Below are the code and all the weights of a small trained network. Each question names an input and a target symbol and asks about switching units off, where a switched-off unit gives its printed mean instead of its output.

import numpy as np


def w(rows, s, z=0):
    codes = np.array(rows[::2]) - 128.0
    scale = np.full(codes.shape[1], s)
    scale[-1] = z or s
    return codes * scale


def norm(h):
    return h / np.sqrt((h * h).mean(-1, keepdims=True) + 1e-5)


def f(y):
    return y / 2 * (1 + np.tanh(0.7978845608 * (y + 0.044715 * y**3)))


def softmax(a):
    e = np.exp(a - a.max(-1, keepdims=True))
    return e / e.sum(-1, keepdims=True)


def log_softmax(a):
    a = a - a.max(-1, keepdims=True)
    return a - np.log(np.exp(a).sum(-1, keepdims=True))


def net(x, mask):
    ids = ['βγεζθξπφ'.index(c) for c in x.split()]
    T = len(ids)
    res = E[ids] + P[:T]
    u = 0
    for l in range(2):
        q, k, v = (norm(res) @ M[l].T for M in (Q, K, V))
        z = softmax(np.where(np.tri(T) > 0, q @ k.T / 2**0.5, -1e9)) @ v
        res = res + np.where(mask[u], z, O[l][:, -1]) @ O[l][:, :-1]
        u += 1
        y = f(norm(res) @ A[l][:, :-1].T + A[l][:, -1])
        res = res + np.where(mask[u : u + 4], y, B[l][:, -1]) @ B[l][:, :-1]
        u += 4
    return log_softmax(norm(res)[-1] @ U[:, :-1].T + U[:, -1])


Q, K, V, O, A, B = {}, {}, {}, {}, {}, {}
E = w([
[147,142,80,93,170,126],'β',
[137,143,100,87,162,113],'γ',
[138,147,108,83,157,109],'ε',
[159,124,129,70,183,133],'ζ',
[171,125,42,95,187,204],'θ',
[227,184,62,130,70,85],'ξ',
[106,152,73,155,36,132],'π',
[68,119,133,127,137,6],'φ',
],0.022)
P = w([
[56,155,5,179,148,34],'0',
[121,205,164,168,157,138],'1',
[143,94,67,121,131,94],'2',
[126,145,177,131,142,156],'3',
[126,83,98,88,99,117],'4',
[122,113,171,175,169,154],'5',
[165,68,85,78,125,142],'6',
],0.021)
Q[0] = w([
[242,226,208,180,183,254],'L0H1',
[107,198,44,131,73,125],'L0H1',
],0.0081)
K[0] = w([
[135,164,108,36,2,196],'L0H1',
[46,107,128,189,145,10],'L0H1',
],0.0075)
V[0] = w([
[210,132,186,111,186,2],'L0H1',
[181,135,155,216,59,73],'L0H1',
],0.0063)
O[0] = w([
[244,88,102,248,175,164,193],'L0H1',
[181,117,95,30,84,95,2],'L0H1',
],0.013,0.0031)
A[0] = w([
[181,209,159,129,132,211,146],'L0N1',
[148,54,123,121,125,131,139],'L0N2',
[114,158,233,106,69,195,254],'L0N3',
[162,128,102,2,201,76,30],'L0N4',
],0.011,0.0042)
B[0] = w([
[95,194,197,137,120,103,227],'L0N1',
[172,101,138,124,84,114,184],'L0N2',
[119,151,9,143,175,102,184],'L0N3',
[206,146,96,207,116,115,255],'L0N4',
],0.015,0.0049)
Q[1] = w([
[128,54,141,42,33,171],'L1H1',
[151,207,182,163,1,66],'L1H1',
],0.0092)
K[1] = w([
[184,236,10,49,169,161],'L1H1',
[168,149,135,200,71,61],'L1H1',
],0.011)
V[1] = w([
[124,30,168,83,95,158],'L1H1',
[149,37,181,140,183,1],'L1H1',
],0.0095)
O[1] = w([
[110,173,109,196,133,151,7],'L1H1',
[124,251,183,126,63,133,131],'L1H1',
],0.016,0.011)
A[1] = w([
[152,185,9,124,114,136,50],'L1N1',
[151,85,92,219,27,72,76],'L1N2',
[215,189,193,138,151,91,100],'L1N3',
[152,142,65,174,144,203,252],'L1N4',
],0.014,0.0043)
B[1] = w([
[70,117,109,250,150,52,231],'L1N1',
[165,126,85,143,171,78,216],'L1N2',
[124,92,91,140,95,145,255],'L1N3',
[121,152,139,92,103,84,207],'L1N4',
],0.021,0.0084)
U = w([
[127,165,52,191,181,36,137],'β',
[203,72,44,48,94,170,239],'γ',
[127,120,137,130,141,135,16],'ε',
[95,55,192,127,114,107,22],'ζ',
[128,60,165,237,175,211,52],'θ',
[115,97,163,132,145,118,2],'ξ',
[156,255,179,135,83,130,199],'π',
[134,199,163,65,249,126,183],'φ',
],0.0094,0.0047)

Each question gives the input, a string of symbols that net reads in full, and the target symbol t.
The units are the heads (2 rows each of Q, K, V and O) and the neurons (one row each of A and B). Each row of codes is followed by its name. A weight is (code - 128) times the scale printed after its matrix; where a second scale follows, it is the last column's (O, A, B and U).
mask holds one flag per unit, layer by layer, with each layer's heads first. A switched-off unit (its flag False) gives its mean, the last column of its rows in O or B, instead of its output. The means were averaged over made-up inputs and are rounded, as every weight is.
A unit's drop is (log p(t) with every unit on - log p(t) with that unit switched off) / (log p(t) with every unit on - log p(t) with every unit switched off).
The circuit of an input: a set's keep is (log p(t) with only the set's units on - log p(t) with every unit switched off) / (log p(t) with every unit on - log p(t) with every unit switched off). Starting from all 10 units, units are removed one at a time, each time the one whose removal leaves the highest keep (on an exact tie, the one counted first), for as long as the keep stays at least 0.8.
circuit, biggest first: the units of the circuit, biggest drop first
unit that matters most: the unit with the biggest drop
top k neurons: the k neurons with the biggest drops, biggest first
input θ ζ γ ε, target θ: unit that matters most : L0H1
input γ ζ φ θ, target π: circuit, biggest first : [L0N1, L1H1]
input π ζ γ ξ, target γ: top 3 neurons : [L0N1, L1N3, L1N1]
input ζ ζ ζ ζ γ β, target θ: circuit, biggest first : [L1N1, L1N2, L0H1]
input π φ ζ π, target π: circuit, biggest first : [L1H1, L0N3, L0N1, L0H1]
input π ζ β β, target φ: top 2 neurons : [L0N4, L0N2]
input ζ ξ γ θ, target γ: top 3 neurons : [L1N1, L1N3, L0N1]
input ξ β β θ, target φ: circuit, biggest first : [L0N1, L1N1]
input ξ π φ θ π, target γ: top 3 neurons : [L0N4, L1N1, L0N3]
input ζ θ θ ζ ξ γ, target γ: circuit, biggest first : [L1N3, L1N1]
input ξ ζ θ ζ, target φ: top 3 neurons : [L0N4, L1N1, L0N3]
input θ π π, target γ: circuit, biggest first : [L1H1, L0N3, L0N4, L1N1]
input θ ζ ζ ζ ζ ζ, target θ: circuit, biggest first : [L0H1, L1N1, L1N2]
input ζ θ ζ β, target φ: top 3 neurons : [L0N4, L1N1, L0N2]
input ζ γ ζ ζ, target θ: top 2 neurons : [L1N3, L0N1]
input θ π ζ θ ζ ε, target φ: circuit, biggest first : [L0H1, L0N4, L1N1]
input θ π φ ζ, target π: circuit, biggest first : [L1H1]
input β ξ θ ζ ζ ε, target θ: top 2 neurons : [L1N3, L1N4]
input γ ζ ζ γ, target θ: top 2 neurons : [L1N3, L0N1]
input φ γ θ β ζ β, target θ: unit that matters most : L0N3
